After every row comes roughly how far along a hidden order it lies, from 0 to 12.
In the rows, 128 means zero.
[176 159 113  73 111 155 134 148 108 110 123 178  51 143 155  96  87 149
 141 133 111  99 144] -> 9
[154 145 107  97 124 147 101 153  85 132 143 132  79 121 137 124 163 128
 143 110  95  78 127] -> 11
[128  98  86  98 143 142 152 145 218 157 146 168  44 121 179 133 111 133
 120  95 190 112 144] -> 5
[166 139 113 102 122 138 105 141  82 137 153 126  97 121 128 124 161 120
 141 110  97  71 120] -> 11
[181 151 111  78  98 158 147 164 114  99 134 215  38 136 176 113  83 141
 152 142 110 154 140] -> 1
[172 149 119 106 124 141 103 154  71 122 153 144  95 115 132 137 165 120
 148 113  79  91 126] -> 6
[187 162 113  79 124 153 124 128 152 100 111 136  86 129 158 126 110 137
 142 133 101 131 137] -> 0
[152  93 107 120 132 140 156 111 221 126 149 161  98 111 157 137 109 115
 129 124 196 158 120] -> 0
[218 153 114  86 109 149 117 131 102 100 128 140  61 136 118 115 146 118
 152 135 119 102 119] -> 8
[157  79 102 148 125 128 150 136 175 152 164 151  70 129 126 136 137 107
 130 111 189 127 112] -> 10
[180 162 109  83 105 149 113 166  79 108 144 169  51 132 142 107 122 134
 149 125  92  93 136] -> 10
[165 115 109 105 122 133 113 145 115 135 155 129  77 121 106 142 175 104
 143 113 135  91 111] -> 10
[189 146 114  85 109 161 123 126 141  98 128 171  41 139 160  89  87 138
 141 123 150  95 136] -> 10
[140  79 103 116 127 127 149 139 175 152 156 149  60 128 124 138 140 110
 128 107 199 121 122] -> 12
[159 138 110  99 120 156 148 122 180 106 121 174  55 133 177 102  75 136
 133 122 179 119 136] -> 6
[168 164 125 105 117 150 107 146  67 111 135 151 103 113 143 126 141 127
 149 125  71 105 126] -> 3
[178 149 120 123 115 136 107 135  71 124 162 135  98 123 109 123 166 108
 143 120 116  83 108] -> 12
[180 105  91  91 118 161 151 131 188 118 136 179  39 133 179 101  76 138
 134 110 191 111 137] -> 8
[160 116 111  96 128 149 156 115 210 109 125 171  77 126 170 121  90 128
 134 131 178 162 131] -> 0
[181 158 110  79 112 152 122 144 117 109 125 156  48 144 146  93 106 147
 142 125 123  89 137] -> 11
[145  95 107 129 118 127 130 140 123 146 182 156  67 116 114 136 168  99
 140 110 147 106 113] -> 12
[139  91 103 119 124 137 155 135 189 142 165 173  65 128 157 120 110 119
 127 107 234 118 124] -> 10
[148  85 107 121 127 135 157 125 207 131 157 165  87 116 153 148 125 109
 131 126 191 173 114] -> 0
[188  84 100 112 111 129 137 144 138 136 187 173  54 120 115 143 162  89
 143 115 173 115 101] -> 11
[158  85  99 120 134 134 155 135 197 143 165 161  80 111 152 152 147 104
 132 121 189 162 118] -> 0
[179 154 117  79 102 142 119 168  72 120 128 149  35 148 124 115 137 135
 147 132  87 107 131] -> 10
[178 150 116  94 111 142 112 153  72 121 137 141  65 132 126 118 152 124
 151 119  83  82 124] -> 12
[165  89 116 141 135 115 137 119 156 138 165 125 109 113 115 154 163  95
 133 124 173 147 103] -> 6
[176 119 109 104 134 135 124 139 135 136 159 133  70 103 123 165 182  99
 152 116 121 124 113] -> 2
[141  88  93 108 138 139 143 152 177 161 181 168  35 105 155 151 151 110
 136  92 177 103 121] -> 7
[227 162 119  84 102 156 124 114 112  77 126 150  77 127 137 121 111 115
 156 148 116 120 115] -> 3
[167 136 117 100 122 136 114 154  93 127 141 133 100 120 114 156 166 111
 148 133  89 123 119] -> 4
[168 152 116  86 110 152 133 142 125 107 116 168  42 147 156  93  89 150
 135 124 129  94 147] -> 11
[166 135 113 105 124 143 109 151  97 137 172 158 102 103 138 144 168 107
 150 108 104  84 112] -> 7
[145 129 122 128 130 131 117 155 100 135 172 154 114 100 132 166 183 111
 146 123  89 137 114] -> 0
[162 140 104 101 143 145 104 142 107 142 148 133  83 103 140 149 180 120
 143  94  89  66 129] -> 7
[213 144 111  87 106 158 157 125 190  93 120 177  53 140 159 105  78 127
 145 145 165 154 128] -> 2
[186 124 104 101 126 132 114 148  98 134 151 128  72 119 112 146 186 106
 144 108 111  92 116] -> 9
[181 165 133  96 110 148 123 150  47 102 120 179  97 126 157 120 105 148
 148 146  82 132 141] -> 0
[224 152 118  83 112 157 124 103 143  86 109 137  84 132 141 111 123 125
 149 141 120 118 126] -> 3
[181  82 116 143 122 129 146 119 173 139 169 139  82 120 115 140 151  94
 132 115 212 126 101] -> 10
[159  71 105 126 114 131 167 138 191 133 145 159  62 138 136 128 109 116
 130 127 192 158 123] -> 7
[187 147 110  80 103 164 137 133 132 103 124 159  48 150 153  85  89 142
 140 127 144  96 133] -> 12
[211 146 133 115 110 147 120 109  99  95 142 140 177 111 118 138 156 101
 158 144  93 131  99] -> 1
[159 139 103  86 123 154 139 126 181 114 119 166  63 137 177 112  80 148
 133 113 162 107 144] -> 7
[171 102 117 115 125 125 124 143 115 140 163 129  86 118 104 152 178 101
 143 115 144 119 108] -> 8
[176 138 112  85 124 133 112 155  91 130 127 134  85 122 110 150 178 113
 146 127  91 123 121] -> 5
[146  97 116 130 125 133 139 152 152 146 187 172  94  97 140 156 156 101
 142 122 144 154 113] -> 1
[161 116 105  95 119 152 158 114 210 108 112 143  69 139 156 119  82 124
 130 133 188 143 130] -> 4
[161  99  93  99 142 150 153 116 225 134 143 163  66 114 180 140 107 122
 132 105 193 120 132] -> 1
[218 116 109  89 112 153 148 119 197  97 112 165  50 152 155  96  88 129
 139 138 179 135 128] -> 8
[229  83 113 129  95 160 162  82 208  90 203 196  61 106 165 102  94  84
 149 130 246 135  83] -> 6
[151 131 126 112 107 140 154 138 165  97 130 179  87 135 164 111  72 137
 131 148 143 177 136] -> 0
[195 149 114  82 113 148 113 138  93 113 116 133  71 139 123 115 134 130
 144 126 100  93 130] -> 10
[197 105  95  91 120 153 152 107 209 117 130 154  38 144 159  96  82 127
 128 110 225 102 128] -> 12
[128  88 102 123 136 138 143 132 181 150 172 155  80 102 154 145 132 107
 131 105 183 123 115] -> 5
[127  84 102 121 138 121 148 158 165 161 153 152  92 117 126 165 163 113
 130 113 160 156 127] -> 3
[182 141 110  93 121 155 142 113 172 102 125 165  66 123 173 103  81 139
 134 129 159 123 134] -> 3
[124  90  98 129 126 129 156 152 176 149 158 167  52 136 145 122 123 124
 125 107 196 121 134] -> 12
[148 147 109  92 135 139 100 178  76 153 131 128  78 131 117 131 182 136
 138 105  71  71 140] -> 12
[172  95  97 101 125 142 152 113 216 130 131 146  43 141 157 102  91 129
 124 108 220 104 133] -> 12
[143  82 103 116 119 139 150 131 188 139 153 159  63 135 135 115 111 123
 123 115 206 129 127] -> 12
[129 121 106 102 127 146 160 147 179 130 135 182  60 132 179 116  83 146
 130 117 164 136 148] -> 5
[193 158 122  85 122 151 112 131  98 100 127 143 106 119 139 138 140 120
 150 138  89 126 125] -> 0
[188 105 100  98 102 146 160 127 186 104 126 164  51 153 148  99  84 128
 133 137 197 148 127] -> 8
[136  88 103 115 141 133 143 137 193 148 159 155 100  98 147 166 156 104
 137 109 157 145 118] -> 0
[188 158 113  86 113 159 113 134 111 102 130 163  57 128 156 102 120 137
 144 119 114  82 131] -> 9
[146  99  96 110 133 148 157 128 220 126 132 169  73 122 177 135  98 128
 129 122 186 149 131] -> 0
[174 153 109  68 128 147 107 156  86 128 142 127  71 121 135 123 152 136
 142 104  93  63 139] -> 10
[149 121 106 105 133 146 142 117 210 121 121 158  89 117 177  89  88 128
 129 128 178 143 137] -> 1
[210 156 125  98 111 158 114 114  87  86 141 156  90 111 145 119 125 116
 156 142  93 120 115] -> 0
[171 126 108  91 118 143 152 125 182 115 107 146  60 151 150 112  83 141
 128 135 167 151 142] -> 6
[172 102 115 123 122 129 131 140 122 138 167 129  93 117 104 183 172  91
 142 120 146 124 103] -> 8
[158 132 100  90 115 159 144 140 176 115 122 175  52 143 170 102  76 139
 133 119 166 111 145] -> 9
[191  83  85 110 128 134 166 129 206 134 150 164  63 137 147 142 121 109
 135 121 203 161 119] -> 4
[156 115  94  82 132 153 144 136 198 132 123 170  51 136 176 107  87 146
 126 105 180 101 148] -> 8
[143 112 114 115 137 132 111 141 105 145 169 129 105 107 123 139 179 110
 137  99 127  74 116] -> 10
[168 129 113  94 111 150 142 130 179 107 128 171  33 145 168  87  92 142
 135 119 167 114 136] -> 10
[164 134 121 110 132 136 114 140 105 131 158 142 117 100 127 170 186 106
 147 128  98 132 112] -> 0
[192 161 111  83 123 159 109 141  89 115 141 149  92 116 146 130 140 127
 151 121  84 102 126] -> 2
[175 118 115 114 125 134 124 150 114 135 169 153  93 101 128 167 177  97
 149 120 128 134 108] -> 0
[141  91 103 120 128 135 138 138 158 150 196 166  75 113 136 144 168 105
 136 104 166 113 113] -> 9
[178 150 117  87 122 145 101 144  80 122 134 133  79 130 126 120 155 134
 144 110  95  54 128] -> 12
[203 154 112  84 116 146 115 140 104 108 121 141  69 140 122 114 136 132
 142 124 109  92 131] -> 11
[145 137 119 106 117 135 107 165  54 136 150 171  88 125 116 128 166 122
 141 114  93  91 123] -> 12
[167  78 102 118 122 136 150 133 171 143 177 159  63 123 127 141 147  97
 136 114 198 129 106] -> 10
[157 102 107 112 122 146 161 133 205 124 151 181  70 123 176 129  93 127
 132 123 178 158 129] -> 1
[140 130 105  93 141 147 147 142 185 124 140 185  60 128 177 111  80 137
 132 120 191 150 141] -> 5
[226 133 100  79 100 162 147 120 167  92 120 171  24 150 156  94  81 127
 145 131 175 108 126] -> 9
[187 156 116  93 121 150 104 138 127 106 151 171 115 106 142 139 146 117
 153 122  87 111 120] -> 1
